Below are the code and all the weights of a small trained network. Each question names an input and a target symbol and asks about switching units off, where a switched-off unit gives its printed mean instead of its output.

import numpy as np


def w(rows, s, z=0):
    codes = np.array(rows[::2]) - 128.0
    scale = np.full(codes.shape[1], s)
    scale[-1] = z or s
    return codes * scale


def norm(h):
    return h / np.sqrt((h * h).mean(-1, keepdims=True) + 1e-5)


def f(y):
    return y / 2 * (1 + np.tanh(0.7978845608 * (y + 0.044715 * y**3)))


def softmax(a):
    e = np.exp(a - a.max(-1, keepdims=True))
    return e / e.sum(-1, keepdims=True)


def log_softmax(a):
    a = a - a.max(-1, keepdims=True)
    return a - np.log(np.exp(a).sum(-1, keepdims=True))


def net(x, mask):
    ids = ['ΓΔΘΛΠαεζημξσψ'.index(c) for c in x.split()]
    T = len(ids)
    res = E[ids] + P[:T]
    u = 0
    for l in range(3):
        q, k, v = (norm(res) @ M[l].T for M in (Q, K, V))
        z = softmax(np.where(np.tri(T) > 0, q @ k.T / 4**0.5, -1e9)) @ v
        res = res + np.where(mask[u], z, O[l][:, -1]) @ O[l][:, :-1]
        u += 1
        y = f(norm(res) @ A[l][:, :-1].T + A[l][:, -1])
        res = res + np.where(mask[u : u + 8], y, B[l][:, -1]) @ B[l][:, :-1]
        u += 8
    return log_softmax(norm(res)[-1] @ U[:, :-1].T + U[:, -1])


Q, K, V, O, A, B = {}, {}, {}, {}, {}, {}
E = w([
[114,136,133],'Γ',
[127,115,110],'Δ',
[134,130,150],'Θ',
[255,177,144],'Λ',
[111,145,159],'Π',
[113,125,160],'α',
[134,109,152],'ε',
[136,91,112],'ζ',
[119,77,134],'η',
[124,112,112],'μ',
[110,146,148],'ξ',
[121,128,134],'σ',
[126,121,108],'ψ',
],0.0053)
P = w([
[177,106,100],'0',
[25,111,170],'1',
[26,125,117],'2',
[28,134,101],'3',
[4,158,113],'4',
[18,141,89],'5',
[15,140,66],'6',
],0.0012)
Q[0] = w([
[101,127,99],'0.h1',
[110,102,52],'0.h1',
[218,3,234],'0.h1',
[110,170,88],'0.h1',
],0.0034)
K[0] = w([
[77,185,138],'0.h1',
[60,189,173],'0.h1',
[250,101,176],'0.h1',
[18,234,2],'0.h1',
],0.0029)
V[0] = w([
[172,29,169],'0.h1',
[129,127,134],'0.h1',
[5,203,86],'0.h1',
[139,156,240],'0.h1',
],0.0019)
O[0] = w([
[84,153,4,160],'0.h1',
[128,131,132,131],'0.h1',
[151,83,189,255],'0.h1',
[95,183,190,148],'0.h1',
],0.0024,0.00073)
A[0] = w([
[133,53,69,88],'0.n1',
[99,127,113,91],'0.n2',
[198,224,172,254],'0.n3',
[160,166,117,129],'0.n4',
[127,62,235,73],'0.n5',
[122,1,98,176],'0.n6',
[201,177,137,122],'0.n7',
[90,78,73,133],'0.n8',
],0.0027,0.00066)
B[0] = w([
[133,152,208,145],'0.n1',
[124,130,146,168],'0.n2',
[221,89,95,66],'0.n3',
[158,132,123,56],'0.n4',
[71,110,3,201],'0.n5',
[95,239,166,255],'0.n6',
[195,133,97,4],'0.n7',
[123,164,207,238],'0.n8',
],0.0023,0.0007)
Q[1] = w([
[172,97,113],'1.h1',
[6,112,175],'1.h1',
[108,124,140],'1.h1',
[116,106,123],'1.h1',
],0.013)
K[1] = w([
[81,154,135],'1.h1',
[250,134,113],'1.h1',
[170,136,110],'1.h1',
[149,162,132],'1.h1',
],0.014)
V[1] = w([
[135,126,189],'1.h1',
[116,139,187],'1.h1',
[151,1,158],'1.h1',
[182,55,162],'1.h1',
],0.0058)
O[1] = w([
[200,130,202,78],'1.h1',
[223,140,151,95],'1.h1',
[135,1,222,2],'1.h1',
[136,74,197,31],'1.h1',
],0.0042,0.0019)
A[1] = w([
[205,136,139,77],'1.n1',
[54,204,140,205],'1.n2',
[241,180,165,69],'1.n3',
[171,142,125,113],'1.n4',
[3,164,251,247],'1.n5',
[113,135,143,100],'1.n6',
[207,105,143,48],'1.n7',
[127,240,140,161],'1.n8',
],0.0035,0.0015)
B[1] = w([
[73,133,134,101],'1.n1',
[207,87,127,230],'1.n2',
[32,133,153,113],'1.n3',
[90,112,148,115],'1.n4',
[253,94,6,254],'1.n5',
[145,133,119,127],'1.n6',
[64,166,106,92],'1.n7',
[152,22,135,189],'1.n8',
],0.0027,0.0026)
Q[2] = w([
[127,107,159],'2.h1',
[111,136,176],'2.h1',
[177,101,18],'2.h1',
[147,117,1],'2.h1',
],0.0069)
K[2] = w([
[106,167,97],'2.h1',
[26,141,67],'2.h1',
[254,84,166],'2.h1',
[216,79,178],'2.h1',
],0.0053)
V[2] = w([
[217,255,130],'2.h1',
[62,104,168],'2.h1',
[200,230,112],'2.h1',
[17,197,161],'2.h1',
],0.0036)
O[2] = w([
[29,200,201,208],'2.h1',
[161,40,99,7],'2.h1',
[37,173,140,225],'2.h1',
[117,3,181,12],'2.h1',
],0.0034,0.0011)
A[2] = w([
[254,121,121,107],'2.n1',
[129,127,136,50],'2.n2',
[133,147,243,202],'2.n3',
[116,38,83,80],'2.n4',
[186,26,153,64],'2.n5',
[38,204,104,79],'2.n6',
[63,121,141,9],'2.n7',
[109,115,30,193],'2.n8',
],0.0061,0.0015)
B[2] = w([
[231,226,158,154],'2.n1',
[117,137,112,106],'2.n2',
[48,77,161,155],'2.n3',
[28,154,128,151],'2.n4',
[140,253,60,149],'2.n5',
[221,104,122,254],'2.n6',
[173,152,113,107],'2.n7',
[96,75,232,251],'2.n8',
],0.004,0.0029)
U = w([
[200,18,178,194],'Γ',
[89,85,113,190],'Δ',
[186,135,75,105],'Θ',
[137,140,128,36],'Λ',
[73,119,232,149],'Π',
[167,178,112,95],'α',
[47,242,204,42],'ε',
[179,49,4,10],'ζ',
[176,134,101,105],'η',
[73,70,109,251],'μ',
[180,164,219,149],'ξ',
[53,208,9,70],'σ',
[81,81,119,185],'ψ',
],0.012,0.0027)

Each question gives the input, a string of symbols that net reads in full, and the target symbol t.
The units are the heads (4 rows each of Q, K, V and O) and the neurons (one row each of A and B). Each row of codes is followed by its name. A weight is (code - 128) times the scale printed after its matrix; where a second scale follows, it is the last column's (O, A, B and U).
mask holds one flag per unit, layer by layer, with each layer's heads first. A switched-off unit (its flag False) gives its mean, the last column of its rows in O or B, instead of its output. The means were averaged over made-up inputs and are rounded, as every weight is.
A unit's drop is (log p(t) with every unit on - log p(t) with that unit switched off) / (log p(t) with every unit on - log p(t) with every unit switched off).
The circuit of an input: a set's keep is (log p(t) with only the set's units on - log p(t) with every unit switched off) / (log p(t) with every unit on - log p(t) with every unit switched off). Starting from the 12 units with the biggest drops (on a tie, the unit counted first), units are removed one at a time, each time the one whose removal leaves the highest keep (on an exact tie, the one counted first), for as long as the keep stays at least 0.8.
units of the circuit, in order: the units of the circuit, biggest drop first
most important unit: the unit with the biggest drop
k most important neurons: the k neurons with the biggest drops, biggest first
top k neurons in layer l: the k neurons of layer l with the biggest drops, biggest first
input σ ζ α, target σ: units of the circuit, in order	[1.h1 0.h1]
input Π ε Δ Γ μ Δ Γ, target Π: 3 most important neurons	[0.n3 0.n6 2.n3]
input Γ η Γ, target Γ: units of the circuit, in order	[1.h1]
input μ σ ε Γ ψ ζ, target μ: units of the circuit, in order	[0.n6 2.n8]
input ε ε σ σ η, target ε: units of the circuit, in order	[0.h1 1.h1 2.h1 0.n1]
input ε Π ψ, target ε: 2 most important neurons	[0.n6 0.n5]
input σ σ ζ, target σ: units of the circuit, in order	[1.h1 0.h1]
input μ ε ε μ Γ ξ, target μ: 2 most important neurons	[0.n6 2.n8]
input ζ ε μ Γ Γ Θ, target ζ: units of the circuit, in order	[2.h1 0.h1 1.h1 2.n5]
input ε σ σ, target ε: 3 most important neurons	[0.n6 0.n5 0.n1]
input ε μ η, target ε: top 3 neurons in layer 0	[0.n6 0.n5 0.n1]
input ε σ Γ ε σ σ ε, target ε: units of the circuit, in order	[0.h1 2.h1]
input ζ η Π η σ ξ σ, target ζ: units of the circuit, in order	[2.h1 2.n5]
input σ ξ ζ ε σ η, target σ: units of the circuit, in order	[1.h1 0.h1]
input Π ζ Γ α Γ σ σ, target Π: 4 most important neurons	[0.n3 0.n6 2.n3 1.n3]
input ξ ζ Θ, target ξ: most important unit	0.h1
input ξ α Γ ψ Γ ζ Δ, target ξ: top 3 neurons in layer 0	[0.n3 0.n6 0.n8]
input Λ ε Γ σ ψ η, target Γ: 3 most important neurons	[1.n5 2.n5 0.n3]
input ε ε σ ζ σ Γ ε, target ε: units of the circuit, in order	[0.h1 2.h1 0.n6]
input μ Γ Π σ μ Γ, target μ: 2 most important neurons	[0.n6 2.n8]
input ξ ζ Γ ξ Γ, target ξ: top 2 neurons in layer 0	[0.n6 0.n8]
input ξ ζ Θ ε Θ μ, target ξ: 3 most important neurons	[0.n3 0.n6 0.n8]
input ζ Γ σ α, target ζ: most important unit	2.h1
input ε ε Δ, target ε: 2 most important neurons	[0.n6 0.n5]
input Π η μ Θ, target Π: 2 most important neurons	[0.n6 2.n3]
input Π ψ Γ η, target Π: 2 most important neurons	[0.n3 2.n3]
input ε ξ σ Γ μ, target ε: 4 most important neurons	[0.n6 0.n5 0.n1 1.n5]
input μ μ Δ, target μ: 2 most important neurons	[0.n6 2.n8]
